Below are the code and all the weights of a small trained network. Each question names an input and a target symbol and asks about switching units off, where a switched-off unit gives its printed mean instead of its output.

import numpy as np


def w(rows, s, z=0):
    codes = np.array(rows[::2]) - 128.0
    scale = np.full(codes.shape[1], s)
    scale[-1] = z or s
    return codes * scale


def f(y):
    return y / 2 * (1 + np.tanh(0.7978845608 * (y + 0.044715 * y**3)))


def softmax(a):
    e = np.exp(a - a.max(-1, keepdims=True))
    return e / e.sum(-1, keepdims=True)


def log_softmax(a):
    a = a - a.max(-1, keepdims=True)
    return a - np.log(np.exp(a).sum(-1, keepdims=True))


def net(x, mask):
    ids = ['ΔΩβεηξπστψ'.index(c) for c in x.split()]
    T = len(ids)
    res = E[ids] + P[:T]
    u = 0
    for l in range(2):
        r = res
        for j in range(2):
            rows = slice(2 * j, 2 * j + 2)
            q, k, v = (r @ M[l][rows].T for M in (Q, K, V))
            z = softmax(np.where(np.tri(T) > 0, q @ k.T / 2**0.5, -1e9)) @ v
            o = O[l][rows]
            res = res + np.where(mask[u + j], z, o[:, -1]) @ o[:, :-1]
        u += 2
        y = f(res @ A[l][:, :-1].T + A[l][:, -1])
        res = res + np.where(mask[u : u + 8], y, B[l][:, -1]) @ B[l][:, :-1]
        u += 8
    return log_softmax(res[-1] @ U[:, :-1].T + U[:, -1])


Q, K, V, O, A, B = {}, {}, {}, {}, {}, {}
E = w([
[136,169,211,39,216,254,100,60],'Δ',
[210,100,78,101,200,69,85,52],'Ω',
[152,204,113,192,178,175,122,123],'β',
[158,169,133,40,25,177,155,168],'ε',
[187,125,126,220,63,150,90,67],'η',
[137,213,93,97,71,175,170,122],'ξ',
[103,71,198,80,185,108,6,77],'π',
[38,148,231,179,81,214,142,114],'σ',
[150,150,13,97,120,116,150,64],'τ',
[135,48,132,166,155,231,162,186],'ψ',
],0.0084)
P = w([
[63,145,60,117,92,147,36,173],'0',
[84,141,93,132,90,139,60,161],'1',
[97,135,105,128,106,128,101,162],'2',
[120,138,122,143,118,124,131,165],'3',
[136,134,144,141,130,116,166,161],'4',
[155,133,155,142,131,110,198,161],'5',
[177,138,176,149,142,101,224,172],'6',
[198,130,186,152,143,103,253,164],'7',
],0.0049)
Q[0] = w([
[192,160,66,236,34,115,135,187],'L0H1',
[66,253,214,199,97,233,200,198],'L0H1',
[100,66,126,244,7,55,103,80],'L0H2',
[167,101,151,221,132,161,66,146],'L0H2',
],0.026)
K[0] = w([
[147,149,47,211,63,100,234,120],'L0H1',
[95,120,190,145,132,254,180,161],'L0H1',
[165,117,108,163,37,177,10,50],'L0H2',
[194,139,173,190,133,144,104,149],'L0H2',
],0.031)
V[0] = w([
[25,74,74,149,114,170,37,180],'L0H1',
[247,129,49,101,153,138,85,171],'L0H1',
[74,139,78,133,121,145,70,126],'L0H2',
[143,116,148,148,114,122,189,134],'L0H2',
],0.012)
O[0] = w([
[196,96,124,179,84,92,212,130,254],'L0H1',
[1,128,180,122,178,123,220,29,118],'L0H1',
[135,159,178,88,178,162,103,128,159],'L0H2',
[138,109,110,162,75,121,159,112,116],'L0H2',
],0.006,0.0033)
A[0] = w([
[79,149,86,86,131,142,80,146,59],'L0N1',
[157,113,181,128,164,91,138,76,63],'L0N2',
[144,88,111,119,143,57,131,116,20],'L0N3',
[47,116,77,124,142,79,3,124,99],'L0N4',
[66,106,92,166,70,99,104,104,36],'L0N5',
[55,122,168,84,49,111,112,147,43],'L0N6',
[85,95,178,126,126,122,58,149,113],'L0N7',
[110,99,100,102,118,83,170,146,4],'L0N8',
],0.017,0.0031)
B[0] = w([
[37,129,61,131,75,160,108,95,173],'L0N1',
[215,89,134,49,140,133,92,166,252],'L0N2',
[142,203,155,115,99,205,139,83,82],'L0N3',
[7,83,141,83,229,39,154,196,215],'L0N4',
[37,119,32,128,81,145,52,110,44],'L0N5',
[141,137,119,41,151,94,176,214,89],'L0N6',
[138,73,213,152,79,78,59,153,244],'L0N7',
[140,125,153,173,166,107,85,87,74],'L0N8',
],0.011,0.0012)
Q[1] = w([
[86,115,104,114,142,99,71,113],'L1H1',
[135,94,155,134,162,135,185,82],'L1H1',
[101,99,143,122,143,54,96,142],'L1H2',
[131,105,92,86,152,148,106,1],'L1H2',
],0.032)
K[1] = w([
[104,156,152,84,100,88,88,60],'L1H1',
[112,120,199,182,141,116,200,117],'L1H1',
[175,103,164,61,154,99,123,135],'L1H2',
[65,172,174,117,95,91,121,4],'L1H2',
],0.027)
V[1] = w([
[149,173,143,70,83,98,76,82],'L1H1',
[153,253,135,166,179,53,106,123],'L1H1',
[76,221,218,159,90,75,106,87],'L1H2',
[21,103,140,156,118,165,88,245],'L1H2',
],0.012)
O[1] = w([
[108,123,63,50,121,71,47,105,3],'L1H1',
[144,70,67,92,200,254,84,147,42],'L1H1',
[152,134,56,152,146,158,57,154,21],'L1H2',
[210,204,161,138,96,86,149,125,210],'L1H2',
],0.006,0.0049)
A[1] = w([
[175,123,128,143,66,161,107,142,45],'L1N1',
[32,91,53,166,130,113,140,61,3],'L1N2',
[64,149,137,150,104,136,50,41,97],'L1N3',
[57,188,52,74,87,165,167,145,91],'L1N4',
[118,184,74,213,201,118,100,93,133],'L1N5',
[69,184,8,168,59,153,117,125,158],'L1N6',
[198,156,24,167,88,121,117,171,72],'L1N7',
[101,72,94,135,166,110,173,174,144],'L1N8',
],0.014,0.0033)
B[1] = w([
[111,153,84,120,187,159,165,94,228],'L1N1',
[61,205,50,216,160,76,25,243,178],'L1N2',
[141,226,185,144,133,118,76,83,237],'L1N3',
[65,143,131,64,17,181,120,183,222],'L1N4',
[180,143,160,89,198,173,142,213,233],'L1N5',
[88,2,140,188,166,130,178,1,254],'L1N6',
[174,120,28,110,94,78,108,118,233],'L1N7',
[128,196,139,95,115,94,145,111,222],'L1N8',
],0.014,0.0038)
U = w([
[161,150,142,128,95,173,82,73,110],'Δ',
[95,109,110,71,182,83,173,92,55],'Ω',
[153,74,131,124,182,218,132,157,180],'β',
[138,119,121,100,72,149,138,173,29],'ε',
[137,49,106,193,166,116,119,60,50],'η',
[117,55,114,123,91,156,132,89,116],'ξ',
[175,3,154,145,92,78,56,182,253],'π',
[187,127,42,132,104,114,136,129,154],'σ',
[96,125,99,162,138,118,129,172,70],'τ',
[146,132,147,211,91,107,230,133,156],'ψ',
],0.0053,0.0036)

Each question gives the input, a string of symbols that net reads in full, and the target symbol t.
The units are the heads (2 rows each of Q, K, V and O) and the neurons (one row each of A and B). Each row of codes is followed by its name. A weight is (code - 128) times the scale printed after its matrix; where a second scale follows, it is the last column's (O, A, B and U).
mask holds one flag per unit, layer by layer, with each layer's heads first. A switched-off unit (its flag False) gives its mean, the last column of its rows in O or B, instead of its output. The means were averaged over made-up inputs and are rounded, as every weight is.
A unit's drop is (log p(t) with every unit on - log p(t) with that unit switched off) / (log p(t) with every unit on - log p(t) with every unit switched off).
The circuit of an input: a set's keep is (log p(t) with only the set's units on - log p(t) with every unit switched off) / (log p(t) with every unit on - log p(t) with every unit switched off). Starting from the 12 units with the biggest drops (on a tie, the unit counted first), units are removed one at a time, each time the one whose removal leaves the highest keep (on an exact tie, the one counted first), for as long as the keep stays at least 0.8.
circuit, biggest first: the units of the circuit, biggest drop first
most important unit: the unit with the biggest drop
top k neurons: the k neurons with the biggest drops, biggest first
top k neurons in layer l: the k neurons of layer l with the biggest drops, biggest first
which heads matter: for each layer, one digit per head in row order, 1 if its drop is at least 0.15 and else 0, layers parted by /
drop when u is switched off: that unit's drop, to one decimal
input ψ β ε, target ψ: most important unit => L0H1
input β ψ β Ω τ σ Δ ξ, target σ: circuit, biggest first => (L0H1; L1N7)
input β σ σ Δ Δ ψ ε, target ψ: circuit, biggest first => (L1H1; L1H2)
input β β ε β Ω, target Ω: circuit, biggest first => (L0H1; L0N4)
input π β β β β β β β, target β: circuit, biggest first => (L0H1; L1N5; L1H1; L1H2)
input ε π β β ε β β π, target β: top 2 neurons => (L0N3; L0N2)
input β ψ η β, target ψ: circuit, biggest first => (L0H1; L1H1)
input π Δ β ε η, target η: which heads matter => 01 / 00
input π β σ β Δ τ β, target σ: circuit, biggest first => (L0H1; L1N7)
input β η β ψ Ω ξ, target ψ: which heads matter => 00 / 10
input β ε τ π β ξ π, target β: which heads matter => 10 / 10
input β β π β ε, target ε: which heads matter => 10 / 00
input β η π ψ η Δ Ω ψ, target ψ: circuit, biggest first => (L1H1; L0H2)
input β π σ, target σ: top neuron => (L1N7)
input ξ ψ ξ, target ψ: circuit, biggest first => (L0H1; L1H1)
input β β ε, target ε: which heads matter => 00 / 00
input ε ξ π Ω Δ β ψ σ, target σ: which heads matter => 10 / 01
input σ ψ σ β ε, target σ: top 3 neurons in layer 1 => (L1N7; L1N1; L1N6)
input Ω ψ ψ η, target η: top 2 neurons => (L0N5; L1N6)
input β ψ π, target π: circuit, biggest first => (L0N7)
input σ β β β β, target σ: drop when L1N7 is switched off => 0.5
input ψ β β ε β β, target ψ: drop when L0N2 is switched off => 0.1
input π ξ η β ξ ξ τ, target τ: drop when L1N2 is switched off => 1.2
